Below is a small trained network, with its code and all its weights. Each question gives an input and a class and asks what happens when units are switched off, that is, made to give their printed mean instead of their output.

import numpy as np


def w(rows, s, z=0):
    codes = np.array(rows[::2]) - 128.0
    scale = np.full(codes.shape[1], s)
    scale[-1] = z or s
    return codes * scale


def norm(h):
    return h / np.sqrt((h * h).mean(-1, keepdims=True) + 1e-5)


def f(y):
    return np.maximum(y, 0)


def log_softmax(a):
    a = a - a.max(-1, keepdims=True)
    return a - np.log(np.exp(a).sum(-1, keepdims=True))


def net(x, mask):
    res = np.array(x, float).reshape(1, 8) / 4 @ E
    u = 0
    for l in range(4):
        y = f(norm(res) @ A[l][:, :-1].T + A[l][:, -1])
        res = res + np.where(mask[u : u + 10], y, B[l][:, -1]) @ B[l][:, :-1]
        u += 10
    return log_softmax(norm(res)[-1] @ U[:, :-1].T + U[:, -1])


A, B = {}, {}
E = w([
[188,151,139,157,87,153,65,71],'x0',
[89,114,173,91,103,133,64,176],'x1',
[94,205,204,123,103,66,107,142],'x2',
[214,100,81,150,175,183,115,181],'x3',
[167,93,146,110,198,62,97,87],'x4',
[136,164,174,90,75,105,114,179],'x5',
[122,78,143,62,99,103,162,159],'x6',
[145,64,140,247,151,156,170,121],'x7',
],0.013)
A[0] = w([
[5,207,132,118,143,88,134,52,159],'L0N0',
[83,68,125,132,193,121,150,195,1],'L0N1',
[63,67,153,126,181,123,109,196,25],'L0N2',
[162,119,189,106,126,136,85,154,73],'L0N3',
[164,156,157,88,119,95,82,100,199],'L0N4',
[132,243,89,126,156,132,110,190,111],'L0N5',
[127,129,220,221,135,73,157,134,97],'L0N6',
[53,107,130,172,66,168,182,180,111],'L0N7',
[120,104,157,20,129,55,190,172,126],'L0N8',
[135,153,152,95,79,138,119,129,118],'L0N9',
],0.026,0.0043)
B[0] = w([
[84,249,47,124,149,60,182,85,237],'L0N0',
[141,240,31,125,143,114,134,79,199],'L0N1',
[62,175,151,158,162,42,133,79,192],'L0N2',
[102,142,123,174,127,106,41,123,176],'L0N3',
[131,132,188,91,110,146,112,113,203],'L0N4',
[143,39,175,133,144,156,75,196,196],'L0N5',
[251,142,227,152,111,57,174,124,207],'L0N6',
[100,208,114,88,143,226,111,185,212],'L0N7',
[90,57,137,109,139,206,78,233,255],'L0N8',
[92,67,175,109,100,74,112,99,176],'L0N9',
],0.026,0.018)
A[1] = w([
[119,143,76,200,111,189,232,154,73],'L1N0',
[60,108,149,76,160,78,164,190,1],'L1N1',
[75,148,182,104,136,79,36,184,116],'L1N2',
[142,165,124,79,29,90,67,118,82],'L1N3',
[116,127,95,104,130,95,132,189,45],'L1N4',
[182,22,2,220,214,111,164,101,167],'L1N5',
[55,159,109,152,117,147,150,207,97],'L1N6',
[230,122,46,188,190,201,188,152,206],'L1N7',
[211,68,39,152,214,122,135,44,192],'L1N8',
[107,141,125,85,60,116,146,84,6],'L1N9',
],0.019,0.0039)
B[1] = w([
[118,122,174,136,172,203,72,146,163],'L1N0',
[91,165,124,155,171,196,160,104,179],'L1N1',
[134,174,42,129,89,216,171,158,253],'L1N2',
[96,169,142,83,229,107,95,125,163],'L1N3',
[107,143,105,119,110,124,112,142,157],'L1N4',
[124,29,41,145,219,141,180,66,180],'L1N5',
[143,118,35,42,160,97,71,140,205],'L1N6',
[86,11,210,126,130,191,140,108,204],'L1N7',
[156,105,95,163,252,136,134,57,184],'L1N8',
[184,163,112,65,140,109,161,85,138],'L1N9',
],0.022,0.019)
A[2] = w([
[144,154,168,108,75,128,218,136,19],'L2N0',
[117,68,109,163,100,131,179,106,85],'L2N1',
[150,150,73,161,134,139,204,196,104],'L2N2',
[53,159,75,125,43,88,124,183,50],'L2N3',
[150,22,163,129,106,158,53,249,34],'L2N4',
[139,132,133,136,89,20,70,168,16],'L2N5',
[58,202,148,195,59,21,148,103,94],'L2N6',
[163,166,167,162,205,194,179,172,132],'L2N7',
[191,133,58,191,109,184,233,99,254],'L2N8',
[100,160,148,170,67,150,160,145,132],'L2N9',
],0.019,0.0029)
B[2] = w([
[88,117,155,92,142,97,123,127,152],'L2N0',
[140,118,116,118,186,132,132,114,157],'L2N1',
[117,125,149,98,156,130,67,96,185],'L2N2',
[137,129,90,76,153,149,191,147,223],'L2N3',
[139,115,205,199,60,138,115,78,253],'L2N4',
[155,177,111,142,115,189,152,91,143],'L2N5',
[253,133,118,98,103,147,123,118,195],'L2N6',
[114,90,109,150,75,76,54,154,247],'L2N7',
[120,79,127,139,144,113,99,154,192],'L2N8',
[169,147,119,79,115,130,84,131,143],'L2N9',
],0.028,0.012)
A[3] = w([
[196,96,88,58,164,166,128,150,75],'L3N0',
[90,114,146,124,125,109,185,148,62],'L3N1',
[160,95,111,159,73,128,172,142,86],'L3N2',
[151,5,169,78,120,99,178,91,160],'L3N3',
[102,78,123,146,121,137,160,123,38],'L3N4',
[96,92,146,138,95,150,197,109,154],'L3N5',
[113,202,201,182,137,123,185,111,52],'L3N6',
[150,99,108,114,101,123,177,161,4],'L3N7',
[157,42,75,93,154,152,107,125,156],'L3N8',
[122,40,95,108,122,110,176,170,77],'L3N9',
],0.023,0.0025)
B[3] = w([
[39,111,154,134,99,110,80,116,232],'L3N0',
[181,180,102,172,169,161,99,179,129],'L3N1',
[94,114,147,141,198,140,133,170,141],'L3N2',
[78,62,54,127,142,73,139,176,208],'L3N3',
[115,156,117,172,109,108,124,50,163],'L3N4',
[162,167,107,172,177,123,84,107,150],'L3N5',
[119,120,124,93,57,90,185,91,164],'L3N6',
[82,151,125,187,120,83,79,140,128],'L3N7',
[124,161,137,208,136,141,44,114,251],'L3N8',
[177,118,125,96,112,162,89,2,168],'L3N9',
],0.023,0.012)
U = w([
[60,192,66,56,151,178,102,163,162],'0',
[126,105,210,148,73,191,74,163,193],'1',
[207,211,162,108,130,32,177,73,216],'2',
[181,63,177,152,117,60,181,152,1],'3',
[131,50,110,179,205,121,146,64,127],'4',
[139,100,143,117,105,146,250,150,4],'5',
],0.015,0.0055)

Each question gives the input, the list of numbers given to net, and the class t.
The units are the neurons (one row each of A and B). Each row of codes is followed by its name. A weight is (code - 128) times the scale printed after its matrix; where a second scale follows, it is the last column's (A, B and U).
mask holds one flag per neuron, layer by layer. A switched-off neuron (its flag False) gives its mean, the last column of its row in B, instead of its output. The means were averaged over made-up inputs and are rounded, as every weight is.
A unit's drop is (log p(t) with every unit on - log p(t) with that unit switched off) / (log p(t) with every unit on - log p(t) with every unit switched off).
The circuit of an input: a set's keep is (log p(t) with only the set's units on - log p(t) with every unit switched off) / (log p(t) with every unit on - log p(t) with every unit switched off). Starting from the 12 units with the biggest drops (on a tie, the unit counted first), units are removed one at a time, each time the one whose removal leaves the highest keep (on an exact tie, the one counted first), for as long as the keep stays at least 0.8.
circuit, biggest first: the units of the circuit, biggest drop first
most important unit: the unit with the biggest drop
top k neurons: the k neurons with the biggest drops, biggest first
k most important neurons of layer l: the k neurons of layer l with the biggest drops, biggest first
drop when u is switched off: that unit's drop, to one decimal
input [2,7,7,-1,5,8,-2,0], class 1: most important unit : L0N1
input [1,4,-6,-4,5,-1,8,-3], class 1: top 2 neurons : L0N8, L0N0
input [2,3,2,-6,-2,5,-5,-2], class 2: circuit, biggest first : L0N0, L0N8
input [7,2,2,-8,-2,-8,7,-3], class 2: circuit, biggest first : L0N0, L0N7
input [0,3,-6,-4,-5,1,-8,5], class 1: 2 most important neurons of layer 0 : L0N0, L0N2
input [4,-1,1,8,-2,1,-1,6], class 4: top 3 neurons : L0N7, L0N8, L0N4
input [-6,-1,-8,6,1,5,-2,-8], class 1: circuit, biggest first : L0N0, L2N4
input [2,-3,-2,-7,2,-8,7,4], class 4: 2 most important neurons of layer 0 : L0N4, L0N2
input [4,-3,-7,7,-4,-1,-7,-7], class 4: top 4 neurons : L0N7, L0N8, L0N4, L1N5
input [-5,-6,-4,-7,-2,7,-8,8], class 2: top 2 neurons : L0N6, L0N8
input [7,-1,-6,0,-2,1,-5,4], class 4: 2 most important neurons of layer 0 : L0N7, L0N8
input [-1,-1,-6,8,0,-6,-8,-8], class 4: top 2 neurons : L0N8, L0N7
input [8,2,0,-8,-7,2,-4,6], class 2: 2 most important neurons of layer 0 : L0N8, L0N6
input [-1,-3,3,-3,7,6,2,8], class 2: circuit, biggest first : L0N6
input [-7,-2,5,7,1,-3,-8,0], class 4: top 2 neurons : L0N7, L0N8
input [-8,-2,-1,6,0,3,-4,-6], class 1: 2 most important neurons of layer 0 : L0N5, L0N0
input [-2,7,3,4,3,-2,-5,-5], class 1: top 2 neurons : L0N5, L0N1
input [6,-1,6,-7,-6,-3,-5,-8], class 2: 2 most important neurons of layer 0 : L0N0, L0N8
input [4,-1,-5,7,2,7,2,0], class 1: top 2 neurons : L0N0, L0N1
input [3,-5,-7,1,-7,2,6,3], class 1: circuit, biggest first : L0N0
input [-6,8,-3,8,6,-8,-7,-6], class 4: top 3 neurons : L0N7, L0N8, L0N0
input [2,-2,-5,-6,1,0,-6,8], class 3: 3 most important neurons of layer 0 : L0N6, L0N1, L0N8
input [-8,-8,2,5,3,-1,-2,-5], class 1: drop when L0N8 is switched off : 0.4
input [6,-3,-4,7,8,3,6,-8], class 1: drop when L0N0 is switched off : 1.1
input [5,-8,2,-6,-7,-8,1,-6], class 2: drop when L1N2 is switched off : 0.1
input [-4,-4,1,-6,4,8,0,6], class 2: drop when L1N2 is switched off : 0.0
input [8,-2,-8,2,-4,-5,6,-2], class 4: most important unit : L0N7
